Below are the code and all the weights of a small trained network. Each question names an input and a target symbol and asks about switching units off, where a switched-off unit gives its printed mean instead of its output.

import numpy as np


def w(rows, s, z=0):
    codes = np.array(rows[::2]) - 128.0
    scale = np.full(codes.shape[1], s)
    scale[-1] = z or s
    return codes * scale


def norm(h):
    return h / np.sqrt((h * h).mean(-1, keepdims=True) + 1e-5)


def f(y):
    return y / 2 * (1 + np.tanh(0.7978845608 * (y + 0.044715 * y**3)))


def softmax(a):
    e = np.exp(a - a.max(-1, keepdims=True))
    return e / e.sum(-1, keepdims=True)


def log_softmax(a):
    a = a - a.max(-1, keepdims=True)
    return a - np.log(np.exp(a).sum(-1, keepdims=True))


def net(x, mask):
    ids = ['αεημπτω'.index(c) for c in x.split()]
    T = len(ids)
    res = E[ids] + P[:T]
    u = 0
    for l in range(2):
        r = norm(res)
        for j in range(2):
            rows = slice(4 * j, 4 * j + 4)
            q, k, v = (r @ M[l][rows].T for M in (Q, K, V))
            z = softmax(np.where(np.tri(T) > 0, q @ k.T / 4**0.5, -1e9)) @ v
            o = O[l][rows]
            res = res + np.where(mask[u + j], z, o[:, -1]) @ o[:, :-1]
        u += 2
        y = f(norm(res) @ A[l][:, :-1].T + A[l][:, -1])
        res = res + np.where(mask[u : u + 4], y, B[l][:, -1]) @ B[l][:, :-1]
        u += 4
    return log_softmax(norm(res)[-1] @ U[:, :-1].T + U[:, -1])


Q, K, V, O, A, B = {}, {}, {}, {}, {}, {}
E = w([
[53,188,176,239,160,82,141,60,144,116,120],'α',
[180,171,40,120,124,80,85,150,111,205,124],'ε',
[116,157,30,87,111,180,113,133,164,97,137],'η',
[135,144,90,171,130,181,116,235,112,150,161],'μ',
[125,137,66,52,97,143,217,165,66,165,134],'π',
[241,166,254,65,119,194,137,84,132,83,129],'τ',
[141,41,79,108,111,141,146,176,217,171,79],'ω',
],0.0047)
P = w([
[130,139,60,122,17,113,125,126,148,100,160],'0',
[131,127,68,133,93,136,154,73,147,185,182],'1',
[100,130,101,127,142,177,110,69,116,218,126],'2',
[87,163,137,128,150,195,86,104,108,192,35],'3',
[130,195,129,119,133,124,116,167,115,81,2],'4',
[151,141,121,121,130,32,143,197,135,26,124],'5',
[172,99,139,123,145,34,160,140,155,93,237],'6',
[135,82,162,120,174,122,141,79,152,204,237],'7',
[123,151,161,111,188,194,130,94,97,252,138],'8',
[110,175,156,111,155,169,160,155,107,178,26],'9',
[101,179,158,133,141,101,177,252,136,65,36],'10',
],0.0046)
Q[0] = w([
[82,121,135,123,144,213,90,89,129,219,88],'L0H0',
[95,86,126,123,106,62,128,171,173,82,113],'L0H0',
[102,95,141,144,147,106,107,95,131,140,166],'L0H0',
[110,193,143,149,119,148,147,179,115,101,1],'L0H0',
[91,186,146,117,111,100,155,222,101,58,31],'L0H1',
[156,100,137,128,111,23,125,131,117,67,207],'L0H1',
[165,119,116,124,103,77,116,150,153,74,111],'L0H1',
[134,151,124,123,103,134,81,90,93,173,41],'L0H1',
],0.0079)
K[0] = w([
[155,107,100,122,108,55,137,168,160,32,129],'L0H0',
[110,96,125,105,129,171,117,107,164,183,114],'L0H0',
[142,140,124,130,109,151,94,137,122,122,83],'L0H0',
[155,83,131,117,139,100,146,111,152,148,255],'L0H0',
[137,72,135,121,170,130,132,70,168,183,224],'L0H1',
[98,137,107,132,141,183,93,106,111,185,65],'L0H1',
[115,138,126,121,119,162,126,102,98,206,160],'L0H1',
[136,125,82,140,97,74,139,151,144,118,188],'L0H1',
],0.0094)
V[0] = w([
[57,166,120,216,135,120,86,124,136,87,127],'L0H0',
[142,189,77,72,79,110,115,10,129,113,159],'L0H0',
[163,160,141,177,104,167,15,154,201,76,130],'L0H0',
[135,145,124,98,134,90,128,53,169,86,113],'L0H0',
[169,86,159,103,116,159,92,142,237,119,117],'L0H1',
[78,117,52,112,108,189,107,182,92,58,173],'L0H1',
[97,78,67,149,137,94,116,128,198,218,88],'L0H1',
[78,78,134,126,134,199,254,131,159,58,113],'L0H1',
],0.0039)
O[0] = w([
[98,172,111,144,123,156,213,164,188,74,105,164],'L0H0',
[63,166,72,67,148,144,71,138,110,99,225,254],'L0H0',
[185,195,45,156,152,131,135,153,160,37,62,156],'L0H0',
[83,187,154,56,160,82,107,143,154,72,165,140],'L0H0',
[227,167,128,118,105,117,66,80,196,108,129,108],'L0H1',
[108,124,101,169,29,154,135,143,78,52,130,155],'L0H1',
[130,142,185,172,121,254,98,134,181,195,190,234],'L0H1',
[109,168,160,87,29,56,120,114,178,164,123,69],'L0H1',
],0.004,0.0025)
A[0] = w([
[187,74,82,166,85,131,94,175,125,201,109,155],'L0N0',
[180,70,148,2,164,109,180,158,174,166,62,126],'L0N1',
[138,153,154,173,132,139,99,62,110,131,131,180],'L0N2',
[75,146,137,157,167,95,124,85,125,83,137,8],'L0N3',
],0.0044,0.0018)
B[0] = w([
[180,158,2,132,172,119,102,127,95,211,90,253],'L0N0',
[132,205,114,172,182,127,50,170,73,68,201,220],'L0N1',
[88,154,182,154,129,119,103,193,207,84,165,218],'L0N2',
[45,91,182,229,165,147,59,85,80,55,83,149],'L0N3',
],0.0035,0.0014)
Q[1] = w([
[90,116,229,141,122,85,180,71,136,82,103],'L1H0',
[105,140,121,100,149,138,156,204,96,142,107],'L1H0',
[155,153,2,99,137,194,136,223,117,189,206],'L1H0',
[94,110,226,162,80,111,117,88,148,68,76],'L1H0',
[120,161,74,120,97,145,115,118,137,103,163],'L1H1',
[131,94,183,144,129,121,143,133,120,141,134],'L1H1',
[171,94,223,117,130,136,171,141,122,94,128],'L1H1',
[171,109,98,106,205,67,81,164,104,128,121],'L1H1',
],0.0071)
K[1] = w([
[128,113,11,98,89,142,121,188,167,147,151],'L1H0',
[163,156,184,107,154,141,146,97,90,158,110],'L1H0',
[157,135,254,145,163,107,133,86,112,89,114],'L1H0',
[103,122,31,105,73,140,95,162,119,142,119],'L1H0',
[119,131,89,97,114,116,131,169,164,105,118],'L1H1',
[123,139,148,154,121,163,106,104,90,125,124],'L1H1',
[132,155,185,116,130,210,117,79,122,95,132],'L1H1',
[167,154,153,113,169,118,120,148,135,176,127],'L1H1',
],0.0075)
V[1] = w([
[77,123,131,172,105,156,115,90,127,114,140],'L1H0',
[181,74,89,78,151,143,141,204,111,184,109],'L1H0',
[164,138,217,123,133,132,149,103,121,71,120],'L1H0',
[58,110,98,253,172,40,83,124,145,189,108],'L1H0',
[172,173,189,103,79,153,168,155,131,62,177],'L1H1',
[86,163,221,200,147,127,107,64,138,75,142],'L1H1',
[52,119,96,210,171,94,120,81,141,135,76],'L1H1',
[142,118,106,95,132,135,121,120,111,151,115],'L1H1',
],0.0035)
O[1] = w([
[97,123,173,150,137,123,141,132,151,109,122,222],'L1H0',
[173,69,80,98,147,112,121,102,102,106,121,4],'L1H0',
[136,167,132,167,84,177,114,125,148,164,171,47],'L1H0',
[16,125,60,180,138,111,147,108,131,92,144,148],'L1H0',
[132,116,99,176,160,132,103,132,88,170,130,107],'L1H1',
[147,147,2,73,130,127,132,147,127,225,110,35],'L1H1',
[141,125,83,34,120,161,142,162,168,177,137,136],'L1H1',
[121,133,170,140,120,110,127,112,133,90,129,132],'L1H1',
],0.0044,0.0022)
A[1] = w([
[118,98,118,163,133,123,154,110,122,121,116,75],'L1N0',
[147,120,95,118,212,54,138,156,99,191,112,43],'L1N1',
[142,10,183,91,133,211,129,94,150,71,99,3],'L1N2',
[147,135,56,3,152,149,211,186,176,182,99,101],'L1N3',
],0.0046,0.0018)
B[1] = w([
[110,125,94,166,111,128,137,145,124,97,105,82],'L1N0',
[102,143,147,162,97,113,171,155,142,140,93,139],'L1N1',
[128,78,102,192,3,202,129,125,89,86,116,65],'L1N2',
[105,200,202,176,44,137,124,136,212,93,168,255],'L1N3',
],0.0049,0.00076)
U = w([
[22,185,151,159,181,72,212,142,203,155,101,207],'α',
[176,137,46,69,244,34,92,116,98,146,93,116],'ε',
[107,160,109,135,5,159,90,135,118,19,206,206],'η',
[138,95,103,159,245,223,102,149,63,132,157,146],'μ',
[71,39,173,60,45,80,161,127,27,194,149,2],'π',
[251,154,217,106,85,172,88,112,187,180,138,78],'τ',
[180,57,72,207,43,132,204,130,132,128,6,26],'ω',
],0.0034,0.0025)

Each question gives the input, a string of symbols that net reads in full, and the target symbol t.
The units are the heads (4 rows each of Q, K, V and O) and the neurons (one row each of A and B). Each row of codes is followed by its name. A weight is (code - 128) times the scale printed after its matrix; where a second scale follows, it is the last column's (O, A, B and U).
mask holds one flag per unit, layer by layer, with each layer's heads first. A switched-off unit (its flag False) gives its mean, the last column of its rows in O or B, instead of its output. The means were averaged over made-up inputs and are rounded, as every weight is.
A unit's drop is (log p(t) with every unit on - log p(t) with that unit switched off) / (log p(t) with every unit on - log p(t) with every unit switched off).
The circuit of an input: a set's keep is (log p(t) with only the set's units on - log p(t) with every unit switched off) / (log p(t) with every unit on - log p(t) with every unit switched off). Starting from all 12 units, units are removed one at a time, each time the one whose removal leaves the highest keep (on an exact tie, the one counted first), for as long as the keep stays at least 0.8.
circuit, biggest first: the units of the circuit, biggest drop first
top k neurons: the k neurons with the biggest drops, biggest first
k most important neurons of layer l: the k neurons of layer l with the biggest drops, biggest first
which heads matter: for each layer, one digit per head in row order, 1 if its drop is at least 0.15 and else 0, layers parted by /
drop when u is switched off: that unit's drop, to one decimal
input α ε ω ω ε ε ε, target τ: circuit, biggest first	[L0H1]
input α ε ω ω ε ε η, target τ: circuit, biggest first	[L0H1 L0H0]
input ω μ ε α ω ε, target μ: which heads matter	01 / 00
input μ α ω, target ω: which heads matter	11 / 00
input ε α ε α ω α ε, target α: circuit, biggest first	[L0H0 L1H0]
input ω μ ε τ μ ω, target μ: which heads matter	01 / 01
input ω α ω ω α α η μ, target α: circuit, biggest first	[L0H0 L0H1]
input ω μ μ ε α ε ω, target μ: which heads matter	01 / 00
input α ε ε α τ ε μ τ, target ε: circuit, biggest first	[L0H1 L1H0]
input α ε ω α ε η ω τ π, target η: circuit, biggest first	[L0H1 L1N3]
input μ ω μ, target ω: which heads matter	10 / 00
input η η π, target η: which heads matter	10 / 00
input η τ ε ε π ε τ, target μ: which heads matter	01 / 01
input μ π μ η ω, target π: which heads matter	11 / 00
input ε ω ε π τ ε ε, target τ: which heads matter	00 / 10
input μ μ η τ α ω τ, target ε: circuit, biggest first	[L0H1 L1H1]
input α α α μ α α α α μ, target α: circuit, biggest first	[L0H1 L0H0]
input π α τ, target π: which heads matter	11 / 00
input α α ω α α α α τ, target α: most important neuron of layer 0	[L0N1]
input ω α α ω η η π ε, target η: circuit, biggest first	[L0H1]
input π α ε ε α α ε ε η, target α: circuit, biggest first	[L0H0 L0H1]
input α μ π ω μ η ε ω τ, target η: top 2 neurons	[L1N2 L0N0]
input η α ω, target η: which heads matter	11 / 00
input α ω τ μ, target τ: which heads matter	00 / 10
input τ α ε τ ω α α, target ε: which heads matter	01 / 11
input η ε α, target η: drop when L0H0 is switched off	0.2
